Each row has a name. Each piece below is followed by the name of the row it came from, unless a question asks for something else. Each question is about the rows just above it.

| 11 |  0 |  5 | -7 |  9 | -3 | 10 | -2 |  4 | = <35>
| -11 |  40 | -36 |  75 |   9 |  37 |  47 |  39 |  -9 | = <141>
|  -4 | -11 | -11 |  19 |   2 |  15 |  -1 |  12 |  10 | = <38>
| -11 | -40 | -36 |  75 | -50 |  37 | -62 |  39 |  -9 | = <118>
|  -9 | -10 | -12 |  11 |   6 |  10 |   0 |   6 |   9 | = <178>
|  12 |   1 |   7 |  10 | -45 |  -9 | -42 |   3 | -36 | = <137>
|   3 |   8 |   9 | -12 |  -4 | -14 |  -4 |  -6 | -10 | = <128>
|   3 |   8 |  -3 | -12 |  -4 | -14 |  -4 |  -6 | -10 | = <135>
|  5 |  7 |  8 | -8 | -6 | -7 | -2 | -5 | -9 | = <107>
|  -4 | -39 | -34 |  80 | -67 |  41 | -73 |  39 | -20 | = <17>
Which entry of <135> is missing from |  -4 |   8 | -10 |  -4 |  -3 | -14 | -12 |   3 |?	| -6 |
asked: |  -9 | -10 | -12 |  11 |   6 |  10 |   0 |   6 |   9 |	<178>
The entry that follows | -39 |:	| -34 |
Which entry of <141> is missing from |  47 |  -9 |   9 |  75 |  40 |  37 | -36 | -11 |?	| 39 |
Repeated in <135>:	| -4 |
asked: |   3 |   8 |   9 | -12 |  -4 | -14 |  -4 |  -6 | -10 |	<128>
asked: | -39 | -34 |  80 | -67 |  41 |	<17>

| -82 | -85 | -37 | -37 |  36 | -25 |  10 | -59 |  29 |  85 | -47 | -22 |   2 | -26 |  25 | -48 | -82 |  36 | -46 |  -3 | -26 | -18 | -76 |  15 | -21 | -44 | -60 |  70 | -57 | -34 | -81 | -23 |  82 | -33 | -73 | -75 | -41 |  30 | -54 |  57 |  11 | -14 | -32 |  35 | -13 |  40 |  91 |  44 |  35 |  -3 | : <137>
|  72 | -51 |  59 |  36 |  70 |  53 |  -4 | -53 | -55 |  71 |  32 | -22 | -35 | -89 |  36 |  27 |  36 |  90 |  86 | -48 | -84 |  60 | -55 |  37 |  49 | -58 |  31 | -41 |  24 |  37 | -71 | -59 | -34 |  18 | -84 |  54 | -49 |  66 |  31 |  80 |  80 |  75 | -47 |  52 | -76 |  36 | -61 | -18 |  -2 |  86 | : <118>
|  61 |  66 |  89 |  21 |  56 | -74 |  47 |  89 | -52 |  23 |  44 | -57 | -10 | -21 | -80 |  32 |  18 | -83 |  -7 | -37 | -33 |  36 |  16 | -55 |  83 | -54 |  26 |  -8 |  77 |  31 |  91 |  40 | -31 |  53 | -65 | -28 | -45 | -36 | -76 |  30 | -85 |  28 |  39 | -21 |  49 | -52 | -61 | -54 | -70 | -23 | : <107>
asked: | -55 |  83 | -54 |  26 |  -8 |  77 |  31 |  91 |  40 | -31 |	<107>
Right after | 52 | comes	| -76 |
The entry that follows | -8 |:	| 77 |
asked: |  61 |  66 |  89 |  21 |  56 | -74 |  47 |  89 | -52 |  23 |  44 | -57 | -10 | -21 | -80 |  32 |  18 | -83 |  -7 | -37 | -33 |  36 |  16 | -55 |  83 | -54 |  26 |  -8 |  77 |  31 |  91 |  40 | -31 |  53 | -65 | -28 | -45 | -36 | -76 |  30 | -85 |  28 |  39 | -21 |  49 | -52 | -61 | -54 | -70 | -23 |	<107>
Which row holds |  72 | -51 |  59 |  36 |  70 |  53 |  -4 | -53 | -55 |  71 |  32 | -22 | -35 | -89 |  36 |  27 |  36 |  90 |  86 | -48 | -84 |  60 | -55 |  37 |  49 | -58 |  31 | -41 |  24 |  37 | -71 | -59 | -34 |  18 | -84 |  54 | -49 |  66 |  31 |  80 |  80 |  75 | -47 |  52 | -76 |  36 | -61 | -18 |  -2 |  86 |?	<118>
Shuffled <137> with one entry gone: | -32 |  29 | -54 | -82 | -57 |  15 | -34 | -26 | -21 | -25 | -33 |  25 |  44 | -81 |  11 | -75 | -48 | -59 |  30 | -46 | -47 | -26 | -41 |  57 | -14 |  35 | -37 |  40 | -82 | -37 | -23 |  85 |  91 |  35 | -76 | -22 | -85 | -18 |  -3 |   2 |  70 | -73 |  36 | -44 |  36 | -13 | -60 |  -3 |  10 |, missing	| 82 |
Which entry of <107> is missing from | -52 | -28 |  47 | -31 |  66 | -52 |  49 |  26 |  53 | -61 | -74 | -10 |  61 |  30 | -54 |  31 |  21 |  56 |  40 |  77 | -57 |  -8 | -55 | -23 |  44 |  89 | -80 | -21 | -65 |  36 | -45 |  16 |  32 |  28 | -83 |  -7 |  89 | -21 | -54 |  39 |  23 |  18 |  91 | -33 | -76 | -36 |  83 | -37 | -70 |?	| -85 |

|   5 | -30 |  -9 |   7 |  -4 |  30 | -37 |  -7 |  -6 | -25 | -31 | -16 | -32 |   9 | -26 |  28 |   6 |  -6 |   1 |   7 |   9 |   8 |  38 |   1 |  11 | -15 | -30 | -28 |  -1 |  30 |   5 | -27 |  -4 |  -4 | -13 |  -7 |  26 |  35 |   7 | = <137>
| -32 |  12 |  12 |   1 |  39 | -12 | -26 | -22 |  -4 | -46 |  12 |  25 |  -4 | -20 |   5 |  18 | -18 |   8 |   1 |  13 |  17 | -17 |  17 |  34 | -36 |  36 | -14 |  -5 | -11 |   2 | -17 |  -6 |  14 | -26 |  19 |  38 | -31 | -41 |  21 | = <141>
| -14 | -20 |   1 |  -5 |  47 | -41 | -48 | -22 |   1 | -57 |  12 |  25 | -18 |   4 |  -2 |  -2 | -26 | -20 |   1 |  31 |   4 | -33 |  28 |  26 | -44 |  16 | -14 |  17 | -26 |  -7 | -39 |  22 |   1 | -48 | -24 |  -7 |  26 |  35 | -36 | = <17>
|  42 | -41 |  33 |  14 |  22 |  30 |  -4 | -17 |  -2 | -36 | -35 |  25 | -32 | -10 | -26 |  28 |   6 | -20 |  16 |   1 |  13 | -33 |   6 |  -8 | -13 |  46 |  47 |   9 | -21 | -16 |  -2 |   1 |  23 | -18 |  30 |  27 | -19 | -41 |  36 | = <107>
| -32 |  12 |  12 |   1 |  39 | -12 | -26 | -22 |   8 | -46 |  12 |  25 |  -4 | -20 |   5 |  18 | -18 |   8 |   1 |  13 |  17 | -49 |  17 |  34 | -36 |  36 | -14 |  -5 | -11 |   2 | -17 |  -6 |  10 | -26 | -13 | -18 |  15 |   5 | -36 | = <178>
| -32 |  12 |  12 |   1 |  39 | -12 | -26 | -22 |  -4 | -46 |  12 |  25 |  -4 | -20 |   5 |  18 | -18 |   8 |   1 |  13 |  17 | -17 |  17 |  34 | -36 |  36 | -14 |  -5 | -11 |   2 | -17 |  -6 |  10 | -26 | -13 | -18 |  15 |   5 | -36 | = <118>
Shuffled <107> with one entry gone: |  25 | -18 |  46 |   1 |  30 |  28 | -21 |   6 |  27 |  -8 | -32 |  14 | -20 | -16 | -17 |  33 | -10 |   9 | -26 | -19 |   1 |  16 |   6 |  -2 |  47 |  42 |  36 |  -4 | -35 | -33 |  13 | -41 |  -2 |  23 | -13 |  22 | -41 |  30 |, missing	| -36 |
asked: |   5 | -30 |  -9 |   7 |  -4 |  30 | -37 |  -7 |  -6 | -25 | -31 | -16 | -32 |   9 | -26 |  28 |   6 |  -6 |   1 |   7 |   9 |   8 |  38 |   1 |  11 | -15 | -30 | -28 |  -1 |  30 |   5 | -27 |  -4 |  -4 | -13 |  -7 |  26 |  35 |   7 |	<137>
The row with | -14 | -20 |   1 |  -5 |  47 | -41 | -48 | -22 |   1 | -57 |  12 |  25 | -18 |   4 |  -2 |  -2 | -26 | -20 |   1 |  31 |   4 | -33 |  28 |  26 | -44 |  16 | -14 |  17 | -26 |  -7 | -39 |  22 |   1 | -48 | -24 |  -7 |  26 |  35 | -36 | is	<17>
The row with | -32 |  12 |  12 |   1 |  39 | -12 | -26 | -22 |  -4 | -46 |  12 |  25 |  -4 | -20 |   5 |  18 | -18 |   8 |   1 |  13 |  17 | -17 |  17 |  34 | -36 |  36 | -14 |  -5 | -11 |   2 | -17 |  -6 |  10 | -26 | -13 | -18 |  15 |   5 | -36 | is	<118>

| -31 |  26 | -12 |  -3 |  17 | -28 | -16 | -26 | -13 | -13 |  -8 |   7 |  35 | -15 |  32 |  -6 | -21 |  -9 |   0 | -18 | -21 | -17 | -11 |  20 |  31 | -10 |  19 | -15 |  19 |  <141>
| -37 |  25 | -32 |   6 |  11 | -15 | -18 | -12 |   0 |  -7 | -27 |  -5 |  32 | -30 |  32 |   8 | -15 |  -7 |  -5 | -31 |  11 |  29 |  32 | -13 | -15 |  22 | -23 |  12 |  -1 |  <178>
|  29 |   3 |  26 |  83 |  83 |  38 |  64 |  -3 |  61 |  85 |  49 | -74 |  16 |  48 |   6 |  -2 |  78 |  61 |  88 |  56 |  52 |  51 |  81 |  -1 | -20 |  81 | -55 |  41 |  29 |  <107>
| -12 |  -6 |  -6 |  -2 |  -5 | -13 |   0 |  -9 |   1 |  -4 |   0 |   7 |  -7 |  -3 |  -9 |   4 |  -4 |  -6 | -12 |  -5 |   3 |  -6 |  -4 |   3 |   2 |   1 |  -4 |   2 |  -5 |  <25>
| -37 |  25 | -32 |   6 |  11 | -15 | -18 | -12 |   0 |  -7 | -27 |  -5 |  32 | -30 |  32 |   8 | -15 |  -7 |  -5 | -31 |   1 | -35 | -23 |  17 |  16 |  -3 |  20 | -16 | -43 |  <209>
|  34 |   0 |  40 | -48 | -32 |  -1 | -23 |   6 | -48 | -29 |  12 |  27 | -13 |  12 | -11 |  34 | -24 | -11 |  21 |  10 | -54 |  28 |  -6 | -19 |  16 | -48 |  15 | -15 |  34 |  <118>
| -46 |  35 | -27 |  -7 |  11 | -34 | -29 | -27 | -18 | -21 | -24 |  10 |  42 | -31 |  39 |   0 | -31 | -15 |  -8 | -35 | -22 | -34 | -27 |  23 |  37 | -18 |  29 | -24 |  28 |  <38>
| -37 |  25 | -32 |   6 |  11 | -15 | -18 | -12 |   0 |  -7 | -27 |  -5 |  32 | -30 |  32 |   8 | -15 |  -7 |  -5 | -31 |   1 | -35 | -23 |  17 |  16 |  -3 |  20 | -16 |  34 |  <135>
| -37 |  25 |  21 |   6 |  11 | -15 | -18 | -12 |   0 |  -7 | -27 |  -5 |  32 | -30 |  32 |   8 | -15 |  -7 |  -5 | -31 |   1 | -35 |   1 |  17 |  16 |  -3 |  20 | -16 | -43 |  <137>
| -30 |  35 |  37 |   9 |  73 | -66 |  18 | -94 | -21 |  -2 |  54 |  54 |  70 |  33 |  44 | -91 | -26 | -27 |   3 |  31 | -51 |  33 |  52 |  78 |  94 |   4 |  19 |   0 |  23 |  <35>
| -10 |   1 |  -8 |  -5 |   2 |  -3 | -14 | -10 | -13 |  -5 | -10 | -10 |   5 | -14 |   7 |   2 | -11 |  -9 |   2 | -11 | -12 |  -8 |  -9 |  -5 |  -1 | -10 |   4 | -15 |   3 |  <17>
| -37 |  25 | -32 |   6 |  11 | -15 | -18 | -12 |   0 |  -7 | -27 |  -5 |  32 | -30 |  32 |   8 | -15 |  -7 |  -5 | -31 |  11 |  29 |  32 | -13 | -15 |  22 | -23 |  12 |  -1 | is in which row?	<178>
The row with | -37 |  25 |  21 |   6 |  11 | -15 | -18 | -12 |   0 |  -7 | -27 |  -5 |  32 | -30 |  32 |   8 | -15 |  -7 |  -5 | -31 |   1 | -35 |   1 |  17 |  16 |  -3 |  20 | -16 | -43 | is	<137>
<107> without one entry, shuffled: | -74 |  29 |  78 |  81 |  61 |  41 |  52 | -20 |  16 |  29 |  64 |  -2 |  48 |  51 |  83 |  38 |  61 |  49 |  81 |  26 | -55 |  88 |   3 |  85 |  -3 |  -1 |   6 |  83 |. Gone:	| 56 |
<118> without one entry, shuffled: |  10 | -32 |  21 |  34 | -23 |  40 | -48 | -48 |  34 | -11 | -48 |  16 |  -1 | -19 |   6 |  12 | -29 |  12 |  -6 | -15 |  27 |   0 |  34 | -11 | -54 | -24 | -13 |  15 |. Gone:	| 28 |

